Here is a tiny trained network, its code and every weight. The questions are about switching its units off for an input and a class, where a switched-off unit gives its printed mean instead of its output.

import numpy as np


def w(rows, s, z=0):
    codes = np.array(rows[::2]) - 128.0
    scale = np.full(codes.shape[1], s)
    scale[-1] = z or s
    return codes * scale


def f(y):
    return np.maximum(y, 0)


def log_softmax(a):
    a = a - a.max(-1, keepdims=True)
    return a - np.log(np.exp(a).sum(-1, keepdims=True))


def net(x, mask):
    res = np.array(x, float).reshape(1, 7) / 4 @ E
    y = f(res @ A[0][:, :-1].T + A[0][:, -1])
    res = res + np.where(mask, y, B[0][:, -1]) @ B[0][:, :-1]
    return log_softmax(res[-1] @ U[:, :-1].T + U[:, -1])


A, B = {}, {}
E = w([
[131,124,126,131,132,136,124,136],'x0',
[232,3,43,88,195,64,64,67],'x1',
[197,162,49,42,43,248,228,55],'x2',
[126,131,126,134,116,120,122,119],'x3',
[125,129,129,128,125,121,130,126],'x4',
[127,127,135,123,135,125,135,126],'x5',
[219,208,204,199,196,193,55,13],'x6',
],0.0067)
A[0] = w([
[205,57,58,92,180,88,77,89,143],'n0',
[43,254,198,158,70,183,165,161,156],'n1',
[36,59,27,68,65,49,209,245,7],'n2',
[201,186,168,173,162,179,112,67,30],'n3',
[177,69,62,115,181,91,102,86,97],'n4',
[200,41,85,117,148,85,94,95,137],'n5',
[209,160,31,29,29,252,217,40,88],'n6',
[185,207,171,203,195,150,82,59,51],'n7',
[67,89,204,210,214,14,45,184,59],'n8',
[191,33,60,98,169,97,83,74,148],'n9',
],0.0058,0.0017)
B[0] = w([
[90,150,208,174,59,146,194,194,208],'n0',
[107,146,224,197,47,139,208,181,219],'n1',
[238,25,144,25,117,235,44,21,230],'n2',
[173,74,107,87,123,177,68,65,184],'n3',
[129,151,178,152,92,148,177,181,188],'n4',
[115,171,185,159,79,137,194,162,196],'n5',
[40,215,11,138,223,2,82,158,254],'n6',
[198,57,141,45,105,205,76,82,199],'n7',
[83,193,25,127,226,50,93,114,237],'n8',
[91,149,196,200,69,143,197,182,208],'n9',
],0.0063,0.0097)
U = w([
[101,165,237,210,50,149,254,212,244],'0',
[81,199,9,138,238,16,84,133,128],'1',
[187,29,149,45,113,236,49,15,2],'2',
],0.0081,0.00055)

Each question gives the input, the list of numbers given to net, and the class t.
The units are the neurons (one row each of A and B). Each row of codes is followed by its name. A weight is (code - 128) times the scale printed after its matrix; where a second scale follows, it is the last column's (A, B and U).
mask holds one flag per neuron, in row order. A switched-off neuron (its flag False) gives its mean, the last column of its row in B, instead of its output. The means were averaged over made-up inputs and are rounded, as every weight is.
A unit's drop is (log p(t) with every unit on - log p(t) with that unit switched off) / (log p(t) with every unit on - log p(t) with every unit switched off).
The circuit of an input: a set's keep is (log p(t) with only the set's units on - log p(t) with every unit switched off) / (log p(t) with every unit on - log p(t) with every unit switched off). Starting from all 10 units, units are removed one at a time, each time the one whose removal leaves the highest keep (on an exact tie, the one counted first), for as long as the keep stays at least 0.8.
units of the circuit, in order: the units of the circuit, biggest drop first
unit that matters most: the unit with the biggest drop
k most important neurons: the k neurons with the biggest drops, biggest first
drop of u: that unit's drop, to one decimal
input [0,5,8,-6,3,1,7], class 1: unit that matters most : n6
input [8,1,8,3,-3,5,6], class 1: 2 most important neurons : [n6; n2]
input [-2,4,-2,8,-5,8,3], class 0: units of the circuit, in order : [n2; n6]
input [-3,-6,-6,4,5,3,7], class 2: 2 most important neurons : [n7; n6]
input [-5,6,2,-8,-7,0,-5], class 0: 2 most important neurons : [n9; n0]
input [2,-4,-6,4,-6,7,5], class 1: 2 most important neurons : [n8; n2]
input [-8,5,-5,8,-6,0,7], class 2: 3 most important neurons : [n7; n6; n3]
input [3,7,-2,-5,7,8,-7], class 0: 3 most important neurons : [n9; n0; n5]
input [8,8,7,-5,8,-2,-7], class 0: 2 most important neurons : [n9; n0]
input [-4,-5,2,2,4,5,6], class 2: 2 most important neurons : [n7; n3]
input [-6,-6,1,-7,8,1,7], class 2: 2 most important neurons : [n7; n3]
input [-6,5,-7,8,1,-6,-8], class 2: 2 most important neurons : [n2; n6]
input [6,-3,-8,4,-1,-2,-7], class 1: 3 most important neurons : [n8; n7; n3]
input [2,2,6,-1,-2,6,6], class 1: units of the circuit, in order : [n6]
input [-3,0,2,5,3,-7,0], class 1: 4 most important neurons : [n2; n1; n0; n9]
input [-4,-2,-2,8,-3,2,5], class 2: 2 most important neurons : [n6; n7]
input [7,5,-5,-4,-1,0,-2], class 0: 4 most important neurons : [n6; n0; n9; n5]
input [4,-6,-7,-8,1,-8,-6], class 1: 3 most important neurons : [n8; n0; n9]
input [-8,3,-3,4,5,7,-1], class 0: drop of n4 : 0.1
input [-3,0,0,-4,5,-1,-8], class 2: drop of n2 : 0.1
input [7,-2,-7,-4,3,5,8], class 2: units of the circuit, in order : [n7]
input [1,-1,2,-5,-2,-3,3], class 2: drop of n3 : 0.2
input [3,4,4,7,-4,-3,1], class 0: drop of n0 : 0.3
